Below are the code and all the weights of a small trained network. Each question names an input and a target symbol and asks about switching units off, where a switched-off unit gives its printed mean instead of its output.

import numpy as np


def w(rows, s, z=0):
    codes = np.array(rows[::2]) - 128.0
    scale = np.full(codes.shape[1], s)
    scale[-1] = z or s
    return codes * scale


def norm(h):
    return h / np.sqrt((h * h).mean(-1, keepdims=True) + 1e-5)


def f(y):
    return np.maximum(y, 0)


def softmax(a):
    e = np.exp(a - a.max(-1, keepdims=True))
    return e / e.sum(-1, keepdims=True)


def log_softmax(a):
    a = a - a.max(-1, keepdims=True)
    return a - np.log(np.exp(a).sum(-1, keepdims=True))


def net(x, mask):
    ids = ['αβγδεζηθλμξπτφψ'.index(c) for c in x.split()]
    T = len(ids)
    res = E[ids] + P[:T]
    r = norm(res)
    for j in range(2):
        rows = slice(4 * j, 4 * j + 4)
        q, k, v = (r @ M[0][rows].T for M in (Q, K, V))
        z = softmax(np.where(np.tri(T) > 0, q @ k.T / 4**0.5, -1e9)) @ v
        o = O[0][rows]
        res = res + np.where(mask[j], z, o[:, -1]) @ o[:, :-1]
    y = f(norm(res) @ A[0][:, :-1].T + A[0][:, -1])
    res = res + np.where(mask[2:14], y, B[0][:, -1]) @ B[0][:, :-1]
    return log_softmax(norm(res)[-1] @ U[:, :-1].T + U[:, -1])


Q, K, V, O, A, B = {}, {}, {}, {}, {}, {}
E = w([
[108,122,91,130],'α',
[131,110,138,142],'β',
[181,76,154,96],'γ',
[159,105,149,151],'δ',
[122,71,147,105],'ε',
[137,123,156,187],'ζ',
[112,123,126,147],'η',
[133,110,115,148],'θ',
[187,108,104,119],'λ',
[116,125,92,103],'μ',
[125,191,163,147],'ξ',
[166,169,97,159],'π',
[173,175,127,66],'τ',
[13,130,123,1],'φ',
[85,170,194,54],'ψ',
],0.031)
P = w([
[203,121,178,132],'0',
[199,126,178,133],'1',
[1,245,53,212],'2',
[190,132,175,132],'3',
[7,231,53,203],'4',
[184,135,170,125],'5',
[2,225,57,220],'6',
],0.01)
Q[0] = w([
[138,134,159,207],'head 0',
[129,127,101,168],'head 0',
[124,4,135,116],'head 0',
[167,87,127,155],'head 0',
[173,95,178,97],'head 1',
[124,185,108,113],'head 1',
[120,197,126,120],'head 1',
[120,85,99,112],'head 1',
],0.021)
K[0] = w([
[167,98,185,224],'head 0',
[133,142,26,245],'head 0',
[35,6,120,119],'head 0',
[190,34,90,170],'head 0',
[144,34,194,155],'head 1',
[67,179,123,59],'head 1',
[128,223,197,14],'head 1',
[157,82,78,117],'head 1',
],0.011)
V[0] = w([
[134,191,175,100],'head 0',
[198,218,127,191],'head 0',
[168,107,132,83],'head 0',
[124,225,100,126],'head 0',
[114,115,254,94],'head 1',
[63,30,147,244],'head 1',
[74,61,147,103],'head 1',
[156,59,87,118],'head 1',
],0.0086)
O[0] = w([
[132,113,157,144,118],'head 0',
[91,242,135,244,254],'head 0',
[177,89,129,139,124],'head 0',
[160,192,162,154,121],'head 0',
[89,106,186,115,93],'head 1',
[93,47,125,254,146],'head 1',
[63,71,145,83,63],'head 1',
[128,88,76,117,124],'head 1',
],0.0082,0.0053)
A[0] = w([
[215,131,103,135,205],'neuron 0',
[129,159,73,117,157],'neuron 1',
[100,84,88,167,57],'neuron 2',
[216,150,142,146,145],'neuron 3',
[2,127,111,98,158],'neuron 4',
[124,78,244,140,108],'neuron 5',
[157,70,166,144,138],'neuron 6',
[80,82,91,102,118],'neuron 7',
[204,131,171,132,55],'neuron 8',
[34,137,176,166,77],'neuron 9',
[122,146,44,140,2],'neuron 10',
[151,75,133,23,140],'neuron 11',
],0.017,0.0054)
B[0] = w([
[49,151,143,113,253],'neuron 0',
[103,85,91,46,226],'neuron 1',
[84,143,179,128,218],'neuron 2',
[62,91,87,149,233],'neuron 3',
[108,159,166,248,207],'neuron 4',
[222,116,116,104,208],'neuron 5',
[163,200,111,29,226],'neuron 6',
[138,253,183,189,162],'neuron 7',
[187,70,2,155,164],'neuron 8',
[111,102,160,35,234],'neuron 9',
[185,36,215,79,185],'neuron 10',
[47,169,104,232,206],'neuron 11',
],0.0086,0.0059)
U = w([
[75,38,119,30,203],'α',
[190,95,188,59,221],'β',
[173,65,66,114,206],'γ',
[215,87,74,149,197],'δ',
[115,32,167,98,190],'ε',
[217,111,179,228,135],'ζ',
[107,86,240,116,137],'η',
[64,49,82,224,129],'θ',
[124,90,2,147,128],'λ',
[25,121,29,90,63],'μ',
[161,201,205,150,78],'ξ',
[191,219,12,245,1],'π',
[146,205,107,40,178],'τ',
[3,142,190,61,74],'φ',
[84,158,242,46,120],'ψ',
],0.013,0.0077)

Each question gives the input, a string of symbols that net reads in full, and the target symbol t.
The units are the heads (4 rows each of Q, K, V and O) and the neurons (one row each of A and B). Each row of codes is followed by its name. A weight is (code - 128) times the scale printed after its matrix; where a second scale follows, it is the last column's (O, A, B and U).
mask holds one flag per unit, heads first, then neurons. A switched-off unit (its flag False) gives its mean, the last column of its rows in O or B, instead of its output. The means were averaged over made-up inputs and are rounded, as every weight is.
A unit's drop is (log p(t) with every unit on - log p(t) with that unit switched off) / (log p(t) with every unit on - log p(t) with every unit switched off).
The circuit of an input: a set's keep is (log p(t) with only the set's units on - log p(t) with every unit switched off) / (log p(t) with every unit on - log p(t) with every unit switched off). Starting from the 12 units with the biggest drops (on a tie, the unit counted first), units are removed one at a time, each time the one whose removal leaves the highest keep (on an exact tie, the one counted first), for as long as the keep stays at least 0.8.
circuit, biggest first: the units of the circuit, biggest drop first
most important unit: the unit with the biggest drop
k most important neurons: the k neurons with the biggest drops, biggest first
which heads matter: for each layer, one digit per head in row order, 1 if its drop is at least 0.15 and else 0, layers parted by /
drop of u: that unit's drop, to one decimal
input δ θ λ ζ ζ η, target η: 4 most important neurons -> neuron 9; neuron 11; neuron 3; neuron 0
input θ δ α, target θ: most important unit -> neuron 4
input φ θ θ, target φ: 2 most important neurons -> neuron 9; neuron 1
input β μ λ δ, target δ: which heads matter -> 00
input α α λ, target λ: circuit, biggest first -> neuron 1; neuron 6
input θ π ε α γ θ, target θ: 2 most important neurons -> neuron 9; neuron 1
input ξ θ β π η τ μ, target τ: which heads matter -> 11
input θ ε π θ α, target π: which heads matter -> 11
input π η η α τ η, target η: which heads matter -> 01
input ζ α ζ β, target β: 2 most important neurons -> neuron 5; neuron 6
input η φ τ π μ, target τ: which heads matter -> 01
input ξ θ δ θ θ δ, target δ: 2 most important neurons -> neuron 5; neuron 6
input π θ π π η, target π: which heads matter -> 11
input φ α η, target φ: circuit, biggest first -> head 1
input θ ψ α, target φ: which heads matter -> 01
input θ ψ τ θ ζ, target τ: which heads matter -> 01
input ε ξ π π γ α, target α: which heads matter -> 00
input ψ τ θ φ θ, target φ: circuit, biggest first -> head 1; neuron 10
input τ ζ δ, target τ: which heads matter -> 01
input γ λ τ α θ, target τ: which heads matter -> 01
input τ π ε β θ λ, target λ: most important unit -> neuron 8
input θ η ε β ξ γ, target γ: 2 most important neurons -> neuron 11; neuron 6
input π θ ζ γ, target γ: drop of neuron 1 -> 0.0
input ζ τ ε θ, target θ: drop of neuron 4 -> 0.1
input τ θ θ, target τ: drop of neuron 5 -> -0.1
input μ α ζ β, target β: drop of neuron 5 -> 0.2
input τ θ β, target τ: circuit, biggest first -> head 1
